cols: U X T S W E G L Z
(27): [ 4.75  0.32 -0.84 -6.07 -0.03 -4.09 -0.04 -0.02 -1.59]
(65): [-1.99  1.22  1.74 -2.96 -1.74 -0.09  5.71  1.94 -4.08]
(97): [-5.19 -1.24  0.88  8.04 -5.53 -2.74 -3.79  3.24 -0.10]
(80): [ 0.79 -2.68  1.49  6.83 -8.90 -2.85  0.20  0.99  1.59]
(70): [-5.03  0.59 -0.78  7.95 -7.88 -2.59 -1.44  1.88  2.02]
(44): [-1.18 -0.61 -0.04  5.04 -2.48 -2.69 -2.82 -1.27  0.15]
(8): [-2.85  0.18  0.99  4.80  0.86 -1.77  3.70  3.85 -2.57]
(175): [ 3.80  0.70 -0.05  2.70 -1.51 -1.65 -0.28  3.61 -1.16]
find: [-2.85  0.20  0.99]
(80)
where: [-0.02]
(27), 7

cols: Q Y C P
(133): [ 6.92  0.16 -1.80 -0.38]
(163): [ 2.99 -2.06 -1.08 -1.79]
(129): [3.37 3.37 3.37 2.92]
(134): [ 2.99 -2.06  1.71 -4.48]
(123): [-1.29 -1.79  1.71  1.98]
(69): [-0.46  0.14  0.66 -2.73]
(178): [ 5.73 -3.09 -2.26  3.96]
(98): [-0.46  0.14 -0.54 -2.73]
(137): [-4.34 -3.23  0.89 -5.09]
col: [2.99 3.37]
Q
where: [-1.80]
(133), 2
again (129): 
[3.37]

cols: V A D N M K
(46): [3.06 0.66 3.61 4.71 2.38 2.36]
(85): [2.38 4.71 3.62 0.66 2.36 3.06]
(103): [4.71 2.35 2.38 2.39 3.61 0.66]
order: [2.36 2.38 4.71 3.61 0.66 3.06]
(46)
order: [2.38 4.71 3.06 3.62 2.36 0.66]
(85)
where: [3.62]
(85), 2
find: [4.71 2.35 2.38 2.39 3.61 0.66]
(103)
order: [0.66 3.61 2.39 2.38 2.35 4.71]
(103)
order: [4.71 2.38 2.36 3.06 0.66 3.61]
(46)

cols: sabo Bagi mula tugag Daden Bivub Vud sesi givu
(142): [ 0.36 -0.40  5.86  0.45 -0.99 -0.68 -0.67  0.85  0.79]
(177): [-1.29 -1.44 -0.40 -0.71 -0.67  0.00 -0.71 -0.71 -1.02]
(76): [ 0.27  0.68 -1.00 -0.68 -0.40  5.86  0.34  0.85 -0.28]
(140): [ 0.91  0.66  0.15 -1.28 -1.11  4.67 -0.58  0.97  0.52]
(161): [-1.00 -0.68 -0.40  5.86  0.36  0.85 -0.67  0.79  0.45]
(111): [-0.94 -0.52  2.88 -2.40 -1.51 -3.07 -1.68 -0.07  1.77]
(166): [ 6.90  1.00  0.82 -1.28 -0.69 -2.12 -1.91  0.82  1.02]
(120): [ 0.91  0.66  0.15 -1.28 -1.11  4.66 -0.58  0.97  0.52]
order: [-0.67  5.86 -0.68 -0.40  0.85  0.79  0.45 -1.00  0.36]
(161)
again (177): 
[-0.71]
order: [-0.67  0.85  0.79  0.36 -0.40  5.86  0.45 -0.99 -0.68]
(142)
col: [-0.71 -0.68]
tugag
find: [ 0.91  0.66  0.15 -1.28 -1.11  4.67 -0.58  0.97  0.52]
(140)
find: [-1.00 -0.68 -0.40  5.86  0.34  0.85]
(76)
find: [ 0.91  0.66  0.15 -1.28 -1.11  4.66 -0.58  0.97  0.52]
(120)

cols: mos lipav tuvad lukur Vogo mato Gasas
(138): [-6.49  6.71  7.79  5.32 -0.54  1.57 -5.49]
(52): [-8.79 -5.74 -6.28 -5.04 -3.98  3.93  5.31]
(43): [ 5.33 -4.39  4.29 -6.47 -4.38 -3.61  5.11]
(136): [ 6.34 -8.90 -0.98 -0.36 -0.54  1.57 -3.82]
where: [5.31]
(52), 6
where: [-4.39]
(43), 1
find: [ 4.29 -6.47 -4.38 -3.61]
(43)
col: [-6.49 -8.79]
mos
find: [-6.49  6.71  7.79  5.32 -0.54  1.57 -5.49]
(138)
col: [-8.79  5.33  6.34]
mos

cols: Lupi peref Seso tasap zom Gur Gako
(90): [ 1.44 -0.79 -0.79  2.73 -0.79 -0.79 -0.89]
(125): [-0.78  1.62  2.68  2.65  3.85 -2.03 -0.91]
(58): [-2.03  2.68  3.85 -0.78 -0.91  1.61  2.65]
col: [-0.79  3.85]
zom
order: [ 2.65  1.61 -0.91 -0.78  3.85  2.68 -2.03]
(58)
again (90): 
[-0.79]
where: [2.73]
(90), 3
where: [-0.89]
(90), 6
find: [ 1.44 -0.79 -0.79  2.73 -0.79 -0.79 -0.89]
(90)

cols: dorit Zede lilos Raz ful Noni tosed Vug fimug tus
(6): [-0.57 -4.40 -5.70  5.78 -4.78 -6.64 -8.09  1.08  0.25  5.70]
(119): [-3.45  6.64  3.07  3.69 -2.23  4.54 -2.08  3.07  3.93  0.23]
(41): [ 4.54  6.64 -3.89  3.69 -2.23  4.54 -2.08  3.07  3.93  1.35]
(29): [ 3.69 -2.23  4.54 -2.09  3.07  3.93 -8.09 -3.90  2.18 -7.54]
again (119): 
[3.07]
col: [1.08 3.07]
Vug
find: [ 4.54  6.64 -3.89  3.69 -2.23  4.54 -2.08  3.07  3.93  1.35]
(41)
again (41): 
[4.54]
find: [ 3.69 -2.23  4.54 -2.09  3.07  3.93 -8.09 -3.90  2.18 -7.54]
(29)
col: [-0.57 -3.45  4.54]
dorit

cols: zopo kol Pimu pil Nelaz folim Sos pezi gosi
(21): [-3.01  3.63 -3.04  1.24  4.24 -0.07 -0.04 -0.16  0.07]
(28): [ 2.99 -5.32  2.99 -3.04  2.99  1.24  3.85  2.20  4.24]
(121): [-3.04 -3.01  3.62 -0.07  1.24 -0.04  0.07 -0.16  4.24]
col: [ 2.20 -0.16]
pezi
find: [ 3.63 -3.04  1.24  4.24 -0.07 -0.04]
(21)
again (28): 
[2.99]
order: [ 1.24  4.24 -3.04 -0.07  0.07 -3.01 -0.04  3.63 -0.16]
(21)
find: [ 3.62 -0.07  1.24 -0.04  0.07 -0.16  4.24]
(121)

cols: mavan finas notaz kofo Sufa dilim Vok Mif
(107): [-0.53 -1.04  5.17  4.50  5.49 -3.56 -3.54 -1.00]
(4): [-6.09 -0.53 -1.02  5.17  4.50  5.49 -3.56 -3.54]
(86): [-6.09 -0.53 -1.02  5.17  4.50  5.49 -3.56  4.04]
(77): [-6.09 -0.53 -1.02  2.55  4.50  2.55  4.73  2.55]
find: [-0.53 -1.02  5.17  4.50  5.49 -3.56 -3.54]
(4)
again (77): 
[2.55]
col: [5.17 5.17 2.55]
kofo

cols: vipa Buf zisaz fomiv vakel fepob Dake
(130): [ 3.00 -5.49 -4.21 -0.04 -4.53  4.03 -2.85]
(105): [ 3.00 -5.49 -4.21 -0.04 -4.69  4.03 -2.85]
(154): [ 0.34  3.18  0.59 -2.11  0.42  0.54  0.11]
(139): [-0.01  0.11  0.11  0.21  0.43 -0.31 -0.06]
(57): [-2.69 -5.45 -2.64  0.55  5.28 -6.66 -4.17]
(194): [-2.69 -5.45 -2.64  0.55  5.28 -4.78 -4.17]
(184): [-4.14 -0.52 -1.02 -2.19  0.18 -5.15 -1.69]
(204): [ 0.55 -2.64 -2.69 -6.66  5.28 -5.45  0.97]
(162): [ 0.34  3.18  0.59 -2.12 -5.88  1.40  1.68]
(78): [-5.09  0.09 -0.80 -2.10  1.04 -7.02 -2.09]
(92): [ 0.05  1.31  0.87  1.58  0.93 -0.57  0.80]
(152): [ 2.99 -7.63 -5.88 -0.86 -6.31  4.37 -4.65]
find: [-5.49 -4.21 -0.04 -4.53]
(130)
col: [-6.66 -4.78 -5.15 -5.45]
fepob
where: [0.43]
(139), 4
find: [-2.69 -5.45 -2.64  0.55  5.28 -6.66]
(57)

cols: gesiz donel Vuv Devog Goruf nire Mibab fud kinu
(26): [ 2.66  4.95  6.44  8.56  8.56  7.53 -0.57  8.56  3.50]
(117): [-2.86 -6.42  2.43  2.68 -4.73 -0.54  6.14  4.92 -4.22]
(149): [-0.39  1.06 -2.12 -0.50 -0.08  0.46 -0.47  3.44  1.62]
(71): [ 0.62 -1.80 -0.63 -0.86 -0.84  0.79  0.29 -0.83  0.72]
(60): [-0.97 -0.46 -0.20 -0.20 -0.62 -0.20  0.09 -0.20  0.52]
where: [-6.42]
(117), 1
again (60): 
[-0.20]
again (26): 
[8.56]

cols: dil tigir seta Nota fozeg Zepo Kuf pada
(50): [ 5.45 -7.33  1.40  0.44  2.04  2.20  0.79 -7.42]
(32): [-3.94  1.60 -3.12  1.44  8.12 -2.18  4.87 -1.46]
(88): [-3.77 -1.86 -7.48 -2.42 -5.80 -5.08 -2.84 -1.12]
(74): [ 2.20 -7.33  0.79  1.40  0.44 -7.42  2.03  5.45]
(51): [-1.21  1.55  2.31  0.10  7.86  2.85 -0.17 -7.66]
(39): [ 0.24 -1.34  0.48 -0.12  4.81  2.51  0.43 -9.04]
order: [ 1.40  0.44  2.04  2.20  0.79 -7.42  5.45 -7.33]
(50)
order: [-2.42 -5.80 -7.48 -2.84 -1.12 -3.77 -1.86 -5.08]
(88)
col: [0.79 2.31]
seta
find: [0.44 2.04 2.20]
(50)
find: [ 0.24 -1.34  0.48 -0.12  4.81  2.51  0.43]
(39)

cols: zitid gifeg gev dulub par nup
(81): [-0.90 -0.99  0.73 -0.76  0.48  0.24]
(115): [-3.91 -5.40 -0.66  5.00 -8.22  0.63]
(135): [-0.90 -0.99  0.73  5.00  0.48  0.24]
(62): [ 0.48 -0.98  0.73  5.00  0.24 -0.90]
(17): [-1.42 -3.15  0.84  2.63 -3.90 -3.19]
col: [-0.99 -5.40 -0.99 -0.98]
gifeg
order: [-3.90 -3.19 -3.15 -1.42  0.84  2.63]
(17)
order: [ 0.24 -0.90 -0.99  0.73  5.00  0.48]
(135)

cols: refo dofev firi Nar dup fipad pirum Sata Duve
(106): [ 0.00  5.85 -0.64 -1.63 -4.50 -6.63  5.52  4.84 -2.92]
(55): [ 0.00  5.85 -0.64 -1.63  2.82 -0.38 -0.17 -2.44 -0.31]
(114): [-0.27 -0.33 -0.60 -2.33  2.51  4.27 -5.49  2.90  2.66]
(132): [ 0.00  5.85 -0.64 -1.63 -2.83 -0.38 -0.17 -2.44 -0.31]
col: [-0.31  2.66]
Duve
find: [ 0.00  5.85 -0.64 -1.63 -2.83]
(132)

